Below is a small trained network, with its code and all its weights. Each question gives an input and a class and asks what happens when units are switched off, that is, made to give their printed mean instead of their output.

import numpy as np


def w(rows, s, z=0):
    codes = np.array(rows[::2]) - 128.0
    scale = np.full(codes.shape[1], s)
    scale[-1] = z or s
    return codes * scale


def norm(h):
    return h / np.sqrt((h * h).mean(-1, keepdims=True) + 1e-5)


def f(y):
    return y / 2 * (1 + np.tanh(0.7978845608 * (y + 0.044715 * y**3)))


def log_softmax(a):
    a = a - a.max(-1, keepdims=True)
    return a - np.log(np.exp(a).sum(-1, keepdims=True))


def net(x, mask):
    res = np.array(x, float).reshape(1, 3) / 4 @ E
    u = 0
    for l in range(4):
        y = f(norm(res) @ A[l][:, :-1].T + A[l][:, -1])
        res = res + np.where(mask[u : u + 9], y, B[l][:, -1]) @ B[l][:, :-1]
        u += 9
    return log_softmax(norm(res)[-1] @ U[:, :-1].T + U[:, -1])


A, B = {}, {}
E = w([
[156,82,65,244,56,50,186,147],'x0',
[175,87,46,115,195,138,191,1],'x1',
[98,84,248,176,174,114,162,79],'x2',
],0.0075)
A[0] = w([
[167,161,5,104,139,199,207,221,96],'L0N0',
[192,131,152,234,171,80,101,177,130],'L0N1',
[112,99,80,201,115,106,74,172,106],'L0N2',
[147,254,101,203,94,172,165,79,3],'L0N3',
[148,226,86,108,117,54,140,105,90],'L0N4',
[149,101,73,18,124,28,185,124,117],'L0N5',
[117,154,182,205,149,190,195,47,145],'L0N6',
[171,69,137,139,34,43,116,129,37],'L0N7',
[133,62,232,176,204,106,54,154,144],'L0N8',
],0.0053,0.0043)
B[0] = w([
[148,192,117,254,155,94,71,72,253],'L0N0',
[171,127,129,97,142,110,116,92,223],'L0N1',
[147,108,127,97,119,103,121,99,214],'L0N2',
[28,155,121,99,124,61,77,179,81],'L0N3',
[132,100,225,128,127,141,98,121,138],'L0N4',
[149,134,133,132,158,140,106,113,176],'L0N5',
[141,108,142,234,187,138,95,52,242],'L0N6',
[142,117,163,139,130,117,153,162,184],'L0N7',
[108,136,66,159,91,151,66,85,244],'L0N8',
],0.0081,0.0025)
A[1] = w([
[151,142,6,96,90,173,59,165,27],'L1N0',
[192,209,185,216,114,142,155,163,37],'L1N1',
[67,132,132,104,79,37,65,173,21],'L1N2',
[150,174,112,219,140,183,117,85,74],'L1N3',
[209,71,143,109,109,82,81,143,103],'L1N4',
[115,168,193,53,204,57,135,168,69],'L1N5',
[38,132,138,47,175,128,75,78,30],'L1N6',
[114,193,211,39,186,132,162,99,3],'L1N7',
[155,127,235,254,212,177,183,156,58],'L1N8',
],0.0074,0.0024)
B[1] = w([
[146,156,121,173,65,131,78,2,234],'L1N0',
[131,113,134,93,142,120,139,135,198],'L1N1',
[65,111,158,136,183,213,171,135,208],'L1N2',
[144,161,148,77,125,146,142,123,253],'L1N3',
[115,91,149,112,173,108,77,131,174],'L1N4',
[72,77,107,99,122,137,117,149,125],'L1N5',
[113,130,106,113,47,100,100,83,200],'L1N6',
[88,113,123,127,90,59,143,96,174],'L1N7',
[130,188,165,133,86,91,103,75,239],'L1N8',
],0.0099,0.0038)
A[2] = w([
[183,68,125,184,78,78,237,154,20],'L2N0',
[56,94,82,161,103,131,112,103,106],'L2N1',
[179,189,138,79,70,133,194,62,124],'L2N2',
[159,31,112,176,204,194,165,197,62],'L2N3',
[115,179,112,31,101,18,152,126,54],'L2N4',
[169,103,146,108,172,1,112,154,185],'L2N5',
[195,214,182,123,135,147,91,148,117],'L2N6',
[75,118,162,132,125,189,155,216,2],'L2N7',
[151,150,167,137,208,180,134,78,86],'L2N8',
],0.0087,0.0022)
B[2] = w([
[44,152,81,50,120,57,105,207,215],'L2N0',
[174,65,146,152,149,117,120,143,170],'L2N1',
[77,73,171,118,150,187,118,253,255],'L2N2',
[174,107,140,127,141,95,95,86,138],'L2N3',
[95,79,175,117,162,145,65,135,140],'L2N4',
[138,67,143,127,97,151,76,144,191],'L2N5',
[195,100,161,143,114,113,105,105,190],'L2N6',
[110,152,130,152,144,152,146,183,164],'L2N7',
[145,89,75,112,116,140,124,158,200],'L2N8',
],0.011,0.0049)
A[3] = w([
[101,197,134,62,180,132,80,63,190],'L3N0',
[54,197,161,179,140,167,133,171,126],'L3N1',
[71,145,151,7,134,113,143,105,2],'L3N2',
[101,147,159,115,85,103,192,83,89],'L3N3',
[153,107,46,75,185,171,226,126,12],'L3N4',
[123,205,137,118,88,116,93,121,106],'L3N5',
[64,120,89,97,107,121,102,91,106],'L3N6',
[97,151,215,172,167,86,157,71,121],'L3N7',
[126,191,180,195,115,93,112,181,121],'L3N8',
],0.011,0.0034)
B[3] = w([
[176,177,69,178,105,9,185,128,222],'L3N0',
[147,34,136,66,235,172,166,112,201],'L3N1',
[119,84,56,107,97,21,103,228,169],'L3N2',
[128,108,111,140,67,218,107,164,119],'L3N3',
[54,151,164,23,254,172,210,87,172],'L3N4',
[161,124,98,150,170,133,171,51,199],'L3N5',
[96,71,169,170,133,114,144,253,197],'L3N6',
[204,203,38,141,94,175,113,130,200],'L3N7',
[120,160,39,73,192,143,179,46,253],'L3N8',
],0.009,0.0047)
U = w([
[206,195,56,193,91,131,86,32,207],'0',
[78,58,73,100,102,4,100,202,175],'1',
[109,91,91,46,250,207,181,100,162],'2',
[155,51,244,146,99,208,39,147,178],'3',
[85,188,200,147,115,142,146,150,35],'4',
[95,159,182,129,77,141,187,146,19],'5',
[105,192,181,110,73,156,180,158,2],'6',
[111,179,157,104,83,167,129,161,15],'7',
],0.015,0.0053)

Each question gives the input, the list of numbers given to net, and the class t.
The units are the neurons (one row each of A and B). Each row of codes is followed by its name. A weight is (code - 128) times the scale printed after its matrix; where a second scale follows, it is the last column's (A, B and U).
mask holds one flag per neuron, layer by layer. A switched-off neuron (its flag False) gives its mean, the last column of its row in B, instead of its output. The means were averaged over made-up inputs and are rounded, as every weight is.
A unit's drop is (log p(t) with every unit on - log p(t) with that unit switched off) / (log p(t) with every unit on - log p(t) with every unit switched off).
The circuit of an input: a set's keep is (log p(t) with only the set's units on - log p(t) with every unit switched off) / (log p(t) with every unit on - log p(t) with every unit switched off). Starting from the 12 units with the biggest drops (on a tie, the unit counted first), units are removed one at a time, each time the one whose removal leaves the highest keep (on an exact tie, the one counted first), for as long as the keep stays at least 0.8.
circuit, biggest first: the units of the circuit, biggest drop first
most important unit: the unit with the biggest drop
top k neurons: the k neurons with the biggest drops, biggest first
drop when u is switched off: that unit's drop, to one decimal
input [8,8,0], class 1: most important unit => L2N0
input [1,0,3], class 3: top 2 neurons => (L2N8, L1N3)
input [3,-1,0], class 3: top 3 neurons => (L1N4, L2N5, L0N1)
input [8,8,-2], class 1: top 2 neurons => (L2N0, L1N2)
input [-4,3,-3], class 1: top 3 neurons => (L0N8, L0N6, L1N7)
input [3,-5,-4], class 2: top 3 neurons => (L1N2, L0N8, L1N8)
input [2,-5,-5], class 0: top 2 neurons => (L1N0, L2N2)
input [-1,1,2], class 3: top 2 neurons => (L2N8, L2N2)
input [-7,-8,-2], class 2: top 2 neurons => (L3N1, L2N7)
input [4,-6,-7], class 0: top 2 neurons => (L1N0, L2N2)
input [-5,-6,-5], class 2: top 2 neurons => (L1N2, L3N1)
input [-3,-1,1], class 3: top 3 neurons => (L2N0, L2N1, L0N8)
input [2,-7,-8], class 0: top 2 neurons => (L1N0, L2N2)
input [7,5,3], class 1: circuit, biggest first => (L2N0)
input [-8,-1,-8], class 0: drop when L1N1 is switched off => 0.1
input [-7,4,-6], class 1: drop when L0N8 is switched off => 0.6
input [0,-6,2], class 2: drop when L3N4 is switched off => 0.0
